Where the symbols take the objects:
x86: γ>x217, π>x172
x57: γ>x442, π>x217
x671: γ>x861, π>x112
x944: γ>x91, π>x785
x417: γ>x820, π>x507
x532: γ>x970, π>x850
x520: γ>x747, π>x706
x246: γ>x57, π>x320
x573: γ>x966, π>x410
x172: γ>x659, π>x271
x588: γ>x740, π>x706
x476: γ>x835, π>x922
x91: γ>x438, π>x208
x835: γ>x429, π>x323
x429: γ>x850, π>x476
x946: γ>x14, π>x487
x591: γ>x272, π>x208
x782: γ>x118, π>x208
x356: γ>x659, π>x706
x747: γ>x691, π>x520
x507: γ>x843, π>x591
x113: γ>x172, π>x691
x23: γ>x473, π>x871
x691: γ>x271, π>x157
x828: γ>x438, π>x782
x271: γ>x113, π>x747
x217: γ>x246, π>x271
x871: γ>x136, π>x970
x529: γ>x507, π>x624
x181: γ>x487, π>x772
x112: γ>x356, π>x207
x550: γ>x696, π>x23
x739: γ>x208, π>x828
x861: γ>x520, π>x356
x163: γ>x871, π>x375
x465: γ>x565, π>x320
x272: γ>x624, π>x946
x131: γ>x514, π>x739
x438: γ>x131, π>x565
x659: γ>x86, π>x113
x843: γ>x417, π>x529
x829: γ>x487, π>x487
x478: γ>x131, π>x326
x326: γ>x972, π>x922
x157: γ>x442, π>x706
x972: γ>x478, π>x835
x744: γ>x429, π>x843
x514: γ>x744, π>x478
x549: γ>x410, π>x550
x207: γ>x691, π>x476
x74: γ>x476, π>x118
x706: γ>x112, π>x550
x14: γ>x272, π>x91
x696: γ>x549, π>x708
x624: γ>x529, π>x14
x740: γ>x829, π>x181
x410: γ>x112, π>x696
x536: γ>x172, π>x320
x487: γ>x740, π>x624
x375: γ>x744, π>x476
x136: γ>x23, π>x473
x922: γ>x74, π>x782
x970: γ>x473, π>x588
x208: γ>x782, π>x438
x785: γ>x536, π>x442
x118: γ>x922, π>x487
x473: γ>x871, π>x532
x850: γ>x588, π>x835
x565: γ>x828, π>x820
x602: γ>x573, π>x549
x966: γ>x951, π>x573
x820: γ>x465, π>x843
x951: γ>x708, π>x573
x442: γ>x438, π>x246
x772: γ>x591, π>x739
x708: γ>x550, π>x691
x323: γ>x782, π>x131
x320: γ>x785, π>x157

In the rows, 503 stands for zero.

The rows follow the links: the fewer symbols apart two objects are, the more alike their rows tend to be.

Some objects and rows for them; each showing differs a little:
x871 [ 521,  328,  351,  515,   80,  438,  612,  430,  195,  550,  746,  567,  608,  682,  560,  310,  317,  591,  301,  506,  843,  639,  425,  726,  452,  420,  513,  310,  478,  658,  655,  418,  565,  288,  890,  212,  649,  562,  522,  357,  445,  427,  415,  590]
x972 [ 592,  574,  328,   66,  618,  492,  651,  391,  722,  487,  424,  681,  365,  468,  236,  646,  662,  622,  441,  469,  541,  284,  275,  699,  609,  602,  254,  352,  578,  427,  522,  377,  585,  546,  221,  519,  596,  404,  629,  587,  133,  412,  626,  142]
x529 [ 620,  110,  510,  867,  765,  700,  364,  491,  365,  611,  664,  331,  461,  267,  661,  344,  547,  293,  620,  849,  416,  659,  679,  390,  497,  516,  480,  801,  516,  366,  718,  509,  498,  286,  505,  628,  359,  689,  387,  437,  603,  307,  585,  374]
x602 [ 244,  504,  719,  491,  646,  647,  532,  557,  514,  556,  527,  539,  680,  404,  594,  607,  250,  548,  307,  410,  216,  273,  483,   86,  766,  620,  413,  524,  474,  627,  347,  368,  384,  363,  651,  461,  163,  122,  636,  449,  642,  624,  650,  402]
x520 [ 581,  654,  542,  423,  342,   46,  250,  487,  645,  460,  335,  302,  431,  745,  538,  561,  586,  366,  365,  425,  259,  698,  634,  498,  265,  399,  895,  254,  392,  396,  622,  381,  481,  698,  611,  701,  448,  473,  315,  736,  503,  686,  512,  733]
x57 [ 460,  590,  322,  704,  140,  513,  499,  449,  440,  514,  313,  361,  269,  474,  498,  237,  553,  647,  610,  353,  652,  476,  359,  608,  769,  725,  466,  570,  334,  481,  147,  831,  429,  673,  331,  629,  690,  675,  491,  478,  647,  630,  172,  689]
x550 [ 333,  438,  609,  469,  387,  489,  519,  541,  391,  625,  564,  467,  674,  592,  624,  557,  210,  545,  226,  367,  267,  454,  510,  187,  641,  516,  606,  298,  393,  700,  514,  281,  359,  360,  925,  415,  160,  142,  613,  460,  625,  748,  643,  590]
x207 [ 391,  634,  426,  210,  406,  125,  366,  505,  799,  383,  322,  348,  392,  612,  473,  566,  596,  482,  292,  331,  300,  595,  490,  532,  429,  580,  672,  182,  504,  310,  448,  236,  476,  657,  455,  806,  554,  424,  467,  812,  286,  708,  676,  398]
x739 [ 828,  720,  666,  310,  845,  656,  552,  512,  583,  586,  455,  748,  619,  664,  245,  809,  622,  429,  755,  704,  502,  316,  455,  601,  306,  327,  392,  675,  624,  694,  692,  663,  634,  569,  388,  182,  424,  347,  589,  416,  522,  427,  445,  673]
x320 [ 447,  509,  283,  704,  231,  599,  448,  481,  458,  539,  348,  305,  359,  472,  463,  172,  556,  539,  698,  473,  606,  557,  353,  627,  793,  762,  463,  591,  437,  574,  139,  830,  316,  611,  426,  594,  635,  738,  599,  538,  571,  664,  317,  887]
x507 [ 573,   83,  540,  801,  753,  773,  334,  526,  448,  573,  584,  399,  612,  384,  529,  325,  471,  278,  613,  962,  411,  636,  556,  539,  501,  586,  399,  860,  545,  424,  645,  550,  472,  293,  545,  582,  415,  679,  454,  546,  591,  244,  664,  493]
x86 [ 515,  633,  758,  536,  196,  268,  445,  419,  610,  427,  246,  528,  353,  663,  618,  535,  452,  560,  260,  443,  637,  414,  447,  622,  456,  551,  568,  584,  223,  247,  452,  678,  693,  641,  322,  624,  635,  489,  138,  554,  809,  336,  110,  455]
x951 [ 240,  512,  751,  480,  670,  669,  576,  565,  532,  505,  498,  558,  681,  420,  626,  632,  234,  565,  274,  397,  250,  260,  452,   76,  747,  621,  402,  565,  464,  580,  344,  386,  403,  366,  626,  461,  204,  114,  592,  465,  673,  591,  600,  351]
x217 [ 491,  643,  567,  629,  133,  375,  495,  440,  569,  472,  253,  462,  275,  563,  595,  400,  522,  635,  423,  385,  692,  450,  359,  637,  624,  676,  551,  565,  213,  323,  280,  787,  552,  694,  311,  649,  677,  607,  287,  543,  768,  491,  108,  556]
x624 [ 629,  253,  518,  831,  746,  600,  456,  494,  301,  599,  663,  393,  347,  184,  736,  443,  613,  363,  678,  622,  456,  635,  830,  229,  416,  398,  594,  739,  496,  382,  803,  483,  573,  402,  451,  585,  344,  672,  384,  318,  645,  385,  459,  272]
x14 [ 774,  371,  492,  766,  733,  572,  532,  449,  235,  695,  629,  386,  287,  196,  685,  541,  676,  430,  715,  587,  469,  559,  763,  206,  414,  368,  564,  637,  440,  445,  871,  535,  614,  478,  418,  482,  308,  574,  428,  215,  660,  454,  361,  304]
x828 [ 782,  680,  576,  350,  779,  754,  526,  533,  583,  630,  417,  683,  642,  693,  202,  708,  560,  427,  822,  754,  519,  351,  369,  708,  371,  417,  317,  649,  647,  758,  542,  715,  528,  577,  442,  230,  465,  437,  657,  498,  505,  480,  525,  846]
x591 [ 814,  372,  629,  702,  921,  691,  451,  525,  358,  618,  588,  530,  519,  360,  559,  623,  606,  308,  752,  806,  468,  509,  723,  362,  311,  317,  463,  802,  558,  512,  852,  604,  656,  404,  445,  375,  300,  544,  406,  340,  671,  334,  469,  478]
x473 [ 472,  356,  400,  529,   85,  430,  615,  473,  202,  527,  746,  583,  618,  676,  574,  312,  328,  595,  342,  487,  859,  617,  492,  715,  440,  360,  554,  326,  483,  662,  618,  429,  556,  298,  909,  211,  651,  584,  496,  363,  443,  437,  414,  627]

Each walk starts at a row. The symbols on each line, taken left to right, move it on to the next object.
Answer with the object's row; about right is enough.
---
[ 521,  368,  410,  528,  100,  461,  631,  464,  167,  571,  729,  566,  620,  694,  565,  331,  321,  601,  299,  505,  852,  607,  478,  720,  421,  394,  507,  316,  425,  651,  659,  432,  569,  288,  904,  214,  602,  536,  518,  356,  487,  439,  404,  629]
γ γ γ π γ π π -> [ 288,  435,  193,  331,  253,  421,  637,  497,  489,  305,  695,  574,  480,  515,  430,  305,  489,  645,  445,  353,  738,  654,  440,  778,  508,  493,  466,  230,  679,  483,  421,  287,  451,  451,  556,  502,  876,  703,  653,  578,   48,  460,  679,  320]
π γ γ γ -> [ 238,  542,  345,  593,  255,  338,  568,  631,  388,  234,  780,  476,  613,  515,  619,  357,  448,  531,  570,  241,  681,  835,  731,  585,  251,  282,  735,  291,  672,  512,  462,  316,  434,  507,  673,  503,  844,  802,  532,  471,  280,  524,  579,  611]
---
[ 865,  637,  474,  434,  694,  765,  557,  467,  504,  698,  393,  604,  519,  623,  219,  633,  625,  476,  860,  734,  524,  311,  326,  667,  515,  521,  348,  666,  558,  774,  547,  796,  509,  605,  420,  237,  422,  435,  676,  441,  545,  542,  453,  858]
π γ γ π π γ γ -> [ 612,  459,  489,  599,  665,  796,  395,  562,  558,  574,  456,  529,  734,  620,  263,  429,  457,  393,  768,  842,  434,  473,  348,  766,  537,  615,  304,  794,  660,  742,  365,  762,  397,  467,  550,  351,  487,  621,  660,  594,  562,  446,  621,  966]
γ π γ γ π γ -> [ 411,  737,  521,  285,  800,  472,  655,  624,  678,  242,  559,  760,  494,  396,  385,  733,  668,  548,  748,  300,  545,  486,  629,  505,  292,  318,  462,  503,  769,  458,  513,  385,  540,  642,  159,  519,  777,  625,  561,  423,  209,  421,  613,  237]
---
[ 545,  639,  811,  504,  260,  204,  409,  464,  642,  453,  242,  501,  372,  700,  650,  615,  482,  522,  202,  478,  564,  480,  472,  592,  366,  486,  650,  503,  248,  233,  526,  606,  687,  655,  384,  636,  600,  449,   96,  605,  779,  361,  178,  443]
γ π π π γ -> [ 490,  671,  733,  441,  259,  148,  349,  490,  675,  465,  190,  395,  391,  702,  613,  610,  416,  504,  142,  377,  415,  476,  465,  471,  392,  515,  701,  397,  217,  284,  485,  520,  591,  696,  453,  700,  488,  354,  147,  714,  781,  554,  282,  511]
π γ γ π π -> [ 482,  221,  466,  746,  681,  810,  302,  553,  554,  502,  531,  428,  768,  523,  385,  260,  429,  351,  665,  902,  437,  584,  405,  730,  566,  655,  332,  835,  660,  552,  365,  676,  363,  336,  597,  536,  509,  696,  565,  665,  516,  364,  717,  809]
---
[ 517,  596,  256,  654,  222,  626,  504,  448,  447,  615,  335,  363,  319,  442,  424,  277,  596,  613,  722,  408,  645,  456,  341,  630,  785,  726,  470,  553,  395,  575,  179,  884,  353,  694,  367,  552,  609,  691,  609,  466,  577,  715,  275,  817]
γ π π γ -> [ 478,  355,  417,  730,  557,  773,  316,  551,  552,  513,  460,  420,  690,  560,  349,  245,  444,  391,  751,  772,  511,  549,  363,  749,  638,  663,  342,  756,  629,  656,  229,  777,  309,  439,  584,  503,  573,  711,  644,  678,  515,  522,  599,  958]
γ π π π γ γ γ -> [ 504,  110,  517,  778,  706,  792,  296,  535,  509,  511,  568,  401,  715,  472,  477,  249,  431,  313,  589,  938,  420,  620,  459,  649,  562,  630,  337,  841,  582,  460,  481,  605,  411,  269,  599,  594,  458,  701,  515,  661,  542,  311,  676,  638]
---
[ 915,  696,  585,  347,  864,  668,  602,  530,  480,  685,  458,  678,  502,  562,  293,  771,  652,  461,  797,  720,  501,  299,  457,  579,  378,  343,  385,  679,  590,  703,  755,  672,  641,  567,  374,  205,  352,  381,  607,  354,  549,  480,  424,  679]
π γ γ π γ γ -> [ 691,  472,  387,   94,  729,  578,  625,  384,  688,  539,  424,  697,  413,  557,  211,  616,  629,  577,  464,  647,  525,  276,  211,  779,  625,  641,  194,  463,  593,  481,  553,  455,  623,  506,  266,  451,  528,  387,  663,  596,  190,  348,  618,  196]
π π γ γ π π -> [ 490,  690,  407,   92,  745,  486,  666,  494,  728,  344,  485,  743,  432,  437,  265,  737,  700,  605,  566,  400,  558,  366,  401,  645,  464,  476,  344,  395,  710,  471,  470,  400,  558,  592,  183,  511,  705,  499,  644,  570,  103,  457,  640,  181]
---
[ 508,  589,  384,  688,  132,  498,  430,  436,  491,  552,  290,  333,  276,  505,  514,  262,  546,  593,  588,  388,  656,  476,  347,  637,  734,  739,  516,  592,  295,  461,  182,  868,  434,  687,  372,  616,  660,  683,  440,  500,  700,  585,  169,  748]
π γ γ π γ π π -> [ 454,  577,  292,  710,  163,  533,  494,  446,  472,  542,  339,  346,  267,  406,  498,  214,  594,  613,  657,  348,  646,  487,  339,  619,  767,  757,  477,  563,  380,  504,  136,  834,  388,  679,  340,  617,  680,  681,  527,  500,  619,  654,  203,  728]
γ γ γ γ γ π π -> [ 586,  616,  375,   81,  652,  483,  650,  405,  725,  459,  416,  673,  362,  496,  244,  693,  663,  605,  436,  482,  526,  280,  312,  665,  551,  577,  232,  379,  606,  411,  509,  385,  613,  588,  205,  515,  590,  380,  638,  577,  191,  412,  585,  108]
---
[ 257,  490,  659,  478,  616,  605,  533,  570,  482,  582,  539,  463,  661,  451,  616,  606,  248,  514,  299,  385,  210,  356,  488,   82,  713,  581,  482,  406,  462,  654,  405,  337,  373,  362,  729,  430,  110,   81,  645,  493,  616,  741,  688,  457]
γ γ γ γ γ π π -> [ 535,  661,  764,  506,  228,  225,  404,  424,  635,  449,  221,  490,  395,  686,  630,  594,  494,  544,  211,  452,  544,  478,  467,  586,  399,  507,  612,  503,  230,  250,  479,  651,  689,  676,  365,  648,  563,  455,  123,  612,  789,  381,  183,  458]
γ γ γ γ π π π -> [ 587,  670,  688,  410,  306,   85,  318,  478,  681,  477,  265,  364,  415,  767,  610,  629,  527,  419,  224,  464,  362,  595,  564,  556,  262,  459,  819,  341,  306,  296,  610,  457,  579,  708,  501,  707,  499,  424,  187,  724,  663,  579,  386,  610]
---
[ 676,  543,  399,   60,  675,  548,  658,  397,  685,  548,  406,  695,  375,  513,  238,  688,  658,  607,  454,  550,  536,  256,  246,  713,  566,  594,  226,  409,  566,  480,  587,  420,  631,  556,  246,  441,  536,  352,  639,  590,  210,  392,  588,  176]
π π π π π γ -> [ 786,  652,  471,  144,  740,  640,  613,  424,  661,  599,  384,  729,  480,  630,  145,  743,  664,  552,  598,  659,  525,  235,  243,  743,  501,  514,  227,  516,  571,  603,  631,  565,  616,  564,  268,  303,  477,  323,  632,  533,  311,  415,  548,  406]
π γ γ γ γ γ -> [ 389,  668,  386,  155,  691,  496,  643,  552,  766,  282,  521,  739,  431,  403,  310,  673,  652,  613,  601,  334,  593,  462,  455,  639,  426,  475,  395,  377,  711,  419,  420,  338,  512,  614,  160,  553,  773,  574,  646,  573,  104,  426,  692,  160]
---
[ 430,  649,  411,  458,  293,  152,  329,  542,  553,  492,  412,  225,  494,  643,  589,  477,  524,  431,  432,  336,  283,  771,  652,  425,  346,  429,  888,  171,  476,  485,  491,  332,  350,  668,  716,  674,  445,  491,  447,  709,  442,  860,  644,  812]
π π γ π π π -> [ 453,  520,  235,  124,  550,  451,  649,  456,  682,  400,  515,  628,  381,  473,  257,  509,  629,  606,  440,  423,  568,  455,  320,  771,  569,  620,  286,  302,  655,  435,  466,  335,  522,  531,  265,  572,  734,  541,  685,  635,   43,  453,  678,  160]
γ π π γ γ -> [ 383,  527,  282,  136,  551,  423,  595,  456,  727,  318,  487,  610,  398,  426,  312,  526,  651,  608,  433,  361,  558,  467,  354,  730,  555,  601,  354,  318,  670,  364,  396,  310,  516,  548,  276,  667,  746,  571,  663,  676,   48,  475,  694,  137]
